Here is a tiny trained network, its code and every weight. The questions are about switching its units off for an input and a class, where a switched-off unit gives its printed mean instead of its output.

import numpy as np


def w(rows, s, z=0):
    codes = np.array(rows[::2]) - 128.0
    scale = np.full(codes.shape[1], s)
    scale[-1] = z or s
    return codes * scale


def f(y):
    return y / 2 * (1 + np.tanh(0.7978845608 * (y + 0.044715 * y**3)))


def log_softmax(a):
    a = a - a.max(-1, keepdims=True)
    return a - np.log(np.exp(a).sum(-1, keepdims=True))


def net(x, mask):
    res = np.array(x, float).reshape(1, 6) / 4 @ E
    y = f(res @ A[0][:, :-1].T + A[0][:, -1])
    res = res + np.where(mask, y, B[0][:, -1]) @ B[0][:, :-1]
    return log_softmax(res[-1] @ U[:, :-1].T + U[:, -1])


A, B = {}, {}
E = w([
[119,11,118,174,103,64,226],'x0',
[133,144,186,158,5,80,58],'x1',
[127,129,129,128,128,128,130],'x2',
[10,150,94,197,119,133,97],'x3',
[30,110,161,30,137,76,127],'x4',
[155,174,33,111,136,25,124],'x5',
],0.011)
A[0] = w([
[226,102,149,160,161,133,103,53],'n0',
[78,92,160,58,110,156,123,195],'n1',
[118,104,193,143,130,186,132,19],'n2',
[151,121,171,130,49,104,96,86],'n3',
[139,183,144,145,153,168,90,15],'n4',
[134,191,152,67,136,147,115,153],'n5',
[137,123,96,100,174,180,165,51],'n6',
[121,142,155,108,13,106,116,168],'n7',
[129,111,65,99,210,137,159,83],'n8',
[105,107,162,117,139,166,142,101],'n9',
[107,122,178,144,135,195,137,107],'n10',
[143,195,55,109,147,26,127,202],'n11',
[118,44,108,160,95,103,202,92],'n12',
[176,110,163,41,129,99,141,196],'n13',
[98,81,105,114,221,184,130,164],'n14',
[106,221,133,95,150,175,114,1],'n15',
[167,132,98,250,142,167,99,32],'n16',
[90,137,108,194,157,140,94,186],'n17',
[212,120,117,76,87,167,160,95],'n18',
[198,114,136,178,111,200,134,99],'n19',
[144,164,124,108,158,146,49,84],'n20',
[48,141,48,180,95,174,124,109],'n21',
],0.012,0.0016)
B[0] = w([
[53,122,114,81,114,79,144,223],'n0',
[88,63,88,54,57,150,159,195],'n1',
[200,183,97,148,76,206,201,193],'n2',
[207,195,132,122,157,91,14,223],'n3',
[140,46,152,175,155,128,137,203],'n4',
[105,54,168,186,125,113,114,205],'n5',
[166,192,115,131,171,98,73,202],'n6',
[151,166,74,84,168,98,75,236],'n7',
[162,167,132,71,180,151,59,227],'n8',
[173,128,92,127,81,159,100,165],'n9',
[197,150,85,106,126,175,192,194],'n10',
[182,96,74,122,2,241,195,252],'n11',
[184,33,168,227,185,104,90,234],'n12',
[67,142,199,115,119,64,187,214],'n13',
[146,171,126,97,149,103,54,220],'n14',
[130,50,155,192,130,133,106,217],'n15',
[64,80,29,50,125,101,107,239],'n16',
[95,169,176,112,127,99,176,188],'n17',
[88,216,202,166,109,14,207,222],'n18',
[98,95,39,79,127,101,159,234],'n19',
[150,61,159,187,190,104,167,213],'n20',
[79,225,246,134,112,56,194,211],'n21',
],0.0084,0.012)
U = w([
[161,50,166,233,181,103,105,98],'0',
[194,243,131,105,166,108,9,123],'1',
[73,222,209,129,125,71,202,94],'2',
[213,160,105,126,64,196,184,80],'3',
[35,64,95,29,111,104,107,251],'4',
],0.013,0.0028)

Each question gives the input, the list of numbers given to net, and the class t.
The units are the neurons (one row each of A and B). Each row of codes is followed by its name. A weight is (code - 128) times the scale printed after its matrix; where a second scale follows, it is the last column's (A, B and U).
mask holds one flag per neuron, in row order. A switched-off neuron (its flag False) gives its mean, the last column of its row in B, instead of its output. The means were averaged over made-up inputs and are rounded, as every weight is.
A unit's drop is (log p(t) with every unit on - log p(t) with that unit switched off) / (log p(t) with every unit on - log p(t) with every unit switched off).
The circuit of an input: a set's keep is (log p(t) with only the set's units on - log p(t) with every unit switched off) / (log p(t) with every unit on - log p(t) with every unit switched off). Starting from the 12 units with the biggest drops (on a tie, the unit counted first), units are removed one at a time, each time the one whose removal leaves the highest keep (on an exact tie, the one counted first), for as long as the keep stays at least 0.8.
circuit, biggest first: the units of the circuit, biggest drop first
most important unit: the unit with the biggest drop
k most important neurons: the k neurons with the biggest drops, biggest first
drop of u: that unit's drop, to one decimal
input [6,-8,-5,2,-8,-7], class 1: circuit, biggest first -> n14, n6
input [-6,-1,8,-5,8,7], class 4: most important unit -> n13
input [3,2,-3,6,6,3], class 2: 2 most important neurons -> n21, n16
input [-2,7,7,-6,8,8], class 3: 3 most important neurons -> n11, n16, n0
input [-5,-6,6,-8,7,5], class 2: 3 most important neurons -> n13, n18, n16
input [-2,-2,-8,-6,-7,3], class 4: circuit, biggest first -> n19, n0
input [2,8,-3,4,-5,-8], class 1: 2 most important neurons -> n3, n11
input [7,4,5,7,2,0], class 0: 3 most important neurons -> n12, n18, n13
input [0,-6,-6,-6,5,0], class 1: 3 most important neurons -> n8, n14, n6
input [-5,-8,7,-6,0,-7], class 1: 4 most important neurons -> n14, n6, n11, n8
input [3,8,3,8,-5,4], class 1: 4 most important neurons -> n3, n7, n18, n13
input [2,-7,2,3,-7,-3], class 1: 2 most important neurons -> n6, n14
input [-7,-2,-7,-3,-8,-2], class 4: 4 most important neurons -> n16, n19, n0, n12
input [2,7,-5,6,7,3], class 1: most important unit -> n3
input [3,2,-7,1,-7,7], class 3: drop of n1 -> 0.4
input [-5,-6,-8,-8,2,1], class 2: drop of n13 -> 1.0
input [-7,-2,0,6,-6,-8], class 3: drop of n10 -> 2.7
